Below is a small trained network, with its code and all its weights. Each question gives an input and a target symbol and asks what happens when units are switched off, that is, made to give their printed mean instead of their output.

import numpy as np


def w(rows, s, z=0):
    codes = np.array(rows[::2]) - 128.0
    scale = np.full(codes.shape[1], s)
    scale[-1] = z or s
    return codes * scale


def norm(h):
    return h / np.sqrt((h * h).mean(-1, keepdims=True) + 1e-5)


def f(y):
    return np.maximum(y, 0)


def softmax(a):
    e = np.exp(a - a.max(-1, keepdims=True))
    return e / e.sum(-1, keepdims=True)


def log_softmax(a):
    a = a - a.max(-1, keepdims=True)
    return a - np.log(np.exp(a).sum(-1, keepdims=True))


def net(x, mask):
    ids = ['Φαβηπτψ'.index(c) for c in x.split()]
    T = len(ids)
    res = E[ids] + P[:T]
    u = 0
    for l in range(3):
        q, k, v = (norm(res) @ M[l].T for M in (Q, K, V))
        z = softmax(np.where(np.tri(T) > 0, q @ k.T / 2**0.5, -1e9)) @ v
        res = res + np.where(mask[u], z, O[l][:, -1]) @ O[l][:, :-1]
        u += 1
        y = f(norm(res) @ A[l][:, :-1].T + A[l][:, -1])
        res = res + np.where(mask[u : u + 12], y, B[l][:, -1]) @ B[l][:, :-1]
        u += 12
    return log_softmax(norm(res)[-1] @ U[:, :-1].T + U[:, -1])


Q, K, V, O, A, B = {}, {}, {}, {}, {}, {}
E = w([
[171,213,232,163,219,111,70,115],'Φ',
[112,148,208,84,172,161,182,207],'α',
[118,129,4,128,150,107,144,179],'β',
[57,84,97,150,108,113,94,134],'η',
[147,143,124,103,39,117,204,193],'π',
[140,107,188,105,123,170,127,102],'τ',
[232,175,104,151,40,138,155,60],'ψ',
],0.016)
P = w([
[143,110,131,198,135,185,47,158],'0',
[175,118,153,107,135,68,108,164],'1',
[139,59,186,182,180,55,200,87],'2',
[59,116,111,185,126,170,186,69],'3',
[165,181,169,48,127,101,96,162],'4',
[116,48,164,132,156,33,146,2],'5',
[56,106,120,134,72,168,158,24],'6',
],0.015)
Q[0] = w([
[130,90,170,128,128,11,165,95],'0.h1',
[175,158,129,107,108,110,74,222],'0.h1',
],0.012)
K[0] = w([
[107,159,126,87,80,209,138,47],'0.h1',
[190,70,120,255,153,173,131,199],'0.h1',
],0.0098)
V[0] = w([
[2,177,123,168,105,99,71,194],'0.h1',
[117,147,150,208,97,66,145,201],'0.h1',
],0.006)
O[0] = w([
[91,175,176,166,121,85,44,108,27],'0.h1',
[103,141,160,95,64,8,163,59,254],'0.h1',
],0.012,0.002)
A[0] = w([
[146,172,103,168,254,94,82,78,148],'0.n1',
[104,176,20,182,83,203,76,68,119],'0.n2',
[165,129,130,134,161,132,29,133,3],'0.n3',
[46,131,106,87,244,143,102,124,127],'0.n4',
[175,177,147,94,24,172,153,87,177],'0.n5',
[152,135,115,48,74,137,45,174,158],'0.n6',
[89,74,95,158,117,151,117,153,92],'0.n7',
[152,188,205,141,139,168,121,127,92],'0.n8',
[126,96,100,237,119,127,203,116,8],'0.n9',
[41,211,75,123,104,124,138,131,126],'0.n10',
[41,30,136,132,75,116,72,178,93],'0.n11',
[141,83,111,120,97,138,183,159,29],'0.n12',
],0.0076,0.0022)
B[0] = w([
[77,23,85,95,60,170,167,119,177],'0.n1',
[17,123,216,95,54,120,190,195,189],'0.n2',
[188,111,145,130,129,156,107,163,149],'0.n3',
[171,48,88,182,80,151,87,125,153],'0.n4',
[26,130,29,133,214,116,74,153,255],'0.n5',
[81,122,129,45,151,182,100,204,174],'0.n6',
[110,120,181,61,203,169,229,123,147],'0.n7',
[70,129,95,86,126,224,169,114,176],'0.n8',
[219,171,200,129,191,195,99,74,202],'0.n9',
[150,106,189,216,158,180,98,154,165],'0.n10',
[254,180,3,118,219,162,183,82,167],'0.n11',
[167,74,142,114,122,99,161,96,180],'0.n12',
],0.0057,0.0064)
Q[1] = w([
[255,139,144,133,170,75,66,179],'1.h1',
[86,161,175,150,22,154,47,201],'1.h1',
],0.009)
K[1] = w([
[157,123,125,254,118,153,163,105],'1.h1',
[98,52,163,152,159,120,64,181],'1.h1',
],0.0079)
V[1] = w([
[78,165,76,59,17,229,99,71],'1.h1',
[135,3,31,234,91,102,20,184],'1.h1',
],0.0037)
O[1] = w([
[170,248,143,158,122,131,226,149,255],'1.h1',
[99,129,166,101,42,139,96,108,98],'1.h1',
],0.013,0.00055)
A[1] = w([
[86,120,171,141,139,142,116,161,242],'1.n1',
[218,83,109,212,190,172,134,60,159],'1.n2',
[74,66,127,118,57,255,84,118,44],'1.n3',
[184,153,118,157,175,174,145,148,123],'1.n4',
[91,111,143,97,103,114,170,176,156],'1.n5',
[101,134,128,57,188,32,91,132,114],'1.n6',
[90,81,101,153,74,104,145,189,112],'1.n7',
[127,32,129,103,113,71,133,133,84],'1.n8',
[110,113,155,61,84,123,115,113,127],'1.n9',
[160,118,115,231,134,105,41,130,31],'1.n10',
[105,144,162,185,193,82,139,81,73],'1.n11',
[174,137,122,126,146,38,144,51,4],'1.n12',
],0.0098,0.0042)
B[1] = w([
[132,133,97,94,40,138,117,71,198],'1.n1',
[158,116,140,96,72,93,123,185,253],'1.n2',
[151,165,165,214,172,69,212,147,193],'1.n3',
[133,125,104,69,102,118,182,76,180],'1.n4',
[167,106,164,217,127,130,108,85,189],'1.n5',
[106,254,105,166,132,167,205,178,195],'1.n6',
[89,151,169,121,128,172,192,114,162],'1.n7',
[73,144,153,139,208,178,72,126,185],'1.n8',
[109,96,141,140,192,109,186,120,174],'1.n9',
[173,112,108,198,145,155,48,104,140],'1.n10',
[147,157,114,133,107,178,185,128,174],'1.n11',
[103,146,207,163,169,90,163,101,183],'1.n12',
],0.0092,0.0074)
Q[2] = w([
[143,2,121,202,113,87,136,32],'2.h1',
[93,120,67,140,64,248,191,73],'2.h1',
],0.0083)
K[2] = w([
[99,106,98,65,183,6,137,119],'2.h1',
[151,254,134,37,160,158,94,234],'2.h1',
],0.0091)
V[2] = w([
[130,155,200,54,141,143,146,168],'2.h1',
[212,195,123,93,198,119,58,1],'2.h1',
],0.0071)
O[2] = w([
[113,118,174,87,121,17,42,222,254],'2.h1',
[133,204,157,160,91,202,131,249,40],'2.h1',
],0.014,0.0026)
A[2] = w([
[157,145,166,118,174,117,127,162,77],'2.n1',
[139,44,112,71,129,105,38,172,89],'2.n2',
[177,113,129,224,106,122,66,227,23],'2.n3',
[132,194,109,87,177,97,123,139,114],'2.n4',
[174,164,96,154,92,248,148,170,39],'2.n5',
[63,153,140,151,99,203,118,131,113],'2.n6',
[91,85,102,92,109,122,116,87,53],'2.n7',
[82,164,129,120,77,60,114,151,237],'2.n8',
[209,123,126,70,127,111,156,150,57],'2.n9',
[116,95,86,97,182,114,174,155,161],'2.n10',
[114,100,162,138,154,134,133,114,210],'2.n11',
[176,110,136,133,115,82,150,72,254],'2.n12',
],0.014,0.0039)
B[2] = w([
[132,154,52,149,114,123,124,152,161],'2.n1',
[118,5,133,212,247,198,146,130,151],'2.n2',
[69,126,211,211,31,27,43,242,147],'2.n3',
[134,69,164,185,130,82,119,142,167],'2.n4',
[65,127,120,69,224,132,135,203,180],'2.n5',
[179,137,65,132,116,206,104,83,167],'2.n6',
[98,143,127,46,108,98,99,161,147],'2.n7',
[139,91,131,137,134,192,112,108,204],'2.n8',
[205,108,102,100,107,113,187,92,193],'2.n9',
[166,159,159,123,89,126,98,105,190],'2.n10',
[133,142,49,113,82,133,77,105,185],'2.n11',
[109,135,148,117,150,160,127,179,250],'2.n12',
],0.012)
U = w([
[62,174,82,135,180,176,203,210,78],'Φ',
[115,152,135,229,50,97,93,225,207],'α',
[63,122,113,66,86,107,84,124,162],'β',
[150,174,99,217,68,220,97,64,159],'η',
[33,134,151,245,140,70,254,94,69],'π',
[141,13,133,201,186,176,128,140,4],'τ',
[208,149,112,148,39,99,206,127,189],'ψ',
],0.0071,0.0023)

Each question gives the input, a string of symbols that net reads in full, and the target symbol t.
The units are the heads (2 rows each of Q, K, V and O) and the neurons (one row each of A and B). Each row of codes is followed by its name. A weight is (code - 128) times the scale printed after its matrix; where a second scale follows, it is the last column's (O, A, B and U).
mask holds one flag per unit, layer by layer, with each layer's heads first. A switched-off unit (its flag False) gives its mean, the last column of its rows in O or B, instead of its output. The means were averaged over made-up inputs and are rounded, as every weight is.
A unit's drop is (log p(t) with every unit on - log p(t) with that unit switched off) / (log p(t) with every unit on - log p(t) with every unit switched off).
The circuit of an input: a set's keep is (log p(t) with only the set's units on - log p(t) with every unit switched off) / (log p(t) with every unit on - log p(t) with every unit switched off). Starting from the 12 units with the biggest drops (on a tie, the unit counted first), units are removed one at a time, each time the one whose removal leaves the highest keep (on an exact tie, the one counted first), for as long as the keep stays at least 0.8.
units of the circuit, in order: the units of the circuit, biggest drop first
most important unit: the unit with the biggest drop
top k neurons: the k neurons with the biggest drops, biggest first
top k neurons in layer l: the k neurons of layer l with the biggest drops, biggest first
drop when u is switched off: that unit's drop, to one decimal
input ψ ψ τ τ, target Φ: units of the circuit, in order => 2.h1, 2.n5
input α η Φ ψ τ, target α: units of the circuit, in order => 1.n6, 0.h1, 2.n4, 2.n1
input π τ ψ η Φ α ψ, target α: units of the circuit, in order => 2.h1
input π β α η β, target π: units of the circuit, in order => 1.n6, 0.h1, 2.h1, 2.n4
input π π ψ η, target β: units of the circuit, in order => 2.h1, 2.n7
input η τ α π ψ α ψ, target Φ: units of the circuit, in order => 2.n5, 2.h1
input ψ ψ η ψ, target Φ: units of the circuit, in order => 2.h1, 2.n5
input τ π π β, target β: top 2 neurons => 2.n7, 0.n2
input η Φ π β Φ, target η: top 4 neurons => 1.n10, 1.n6, 0.n11, 1.n2
input ψ Φ π τ, target α: top 3 neurons => 0.n2, 1.n3, 2.n3
input π ψ ψ Φ, target Φ: top 2 neurons => 1.n6, 2.n5
input η τ α τ β, target η: top 2 neurons => 0.n9, 0.n1
input Φ η Φ Φ π η ψ, target β: top 3 neurons => 0.n5, 1.n12, 0.n6
input α Φ α α π, target α: top neuron => 1.n6
input ψ π ψ π Φ ψ η, target α: top 2 neurons => 2.n3, 0.n2
input τ ψ ψ α π, target τ: top 2 neurons => 2.n2, 1.n3
input Φ η η, target η: top 2 neurons in layer 0 => 0.n11, 0.n2
input ψ ψ π ψ β Φ ψ, target π: top 3 neurons => 0.n2, 1.n3, 0.n9
input η α τ ψ ψ α π, target Φ: top 3 neurons => 0.n5, 2.n5, 1.n2
input π ψ ψ ψ β, target π: most important unit => 0.h1
input τ β α, target τ: top 3 neurons => 2.n2, 0.n5, 1.n7
input π τ ψ ψ π Φ, target ψ: top 2 neurons => 1.n11, 0.n2
input α η π ψ π β Φ, target β: top 3 neurons => 1.n12, 0.n6, 2.n7
input η π α β η α, target η: top 2 neurons in layer 2 => 2.n11, 2.n5
input τ ψ ψ α π Φ π, target β: top 2 neurons in layer 1 => 1.n2, 1.n7
input β α π π, target τ: drop when 2.h1 is switched off => 1.5
input α ψ η π Φ π α, target α: drop when 1.n2 is switched off => 0.2
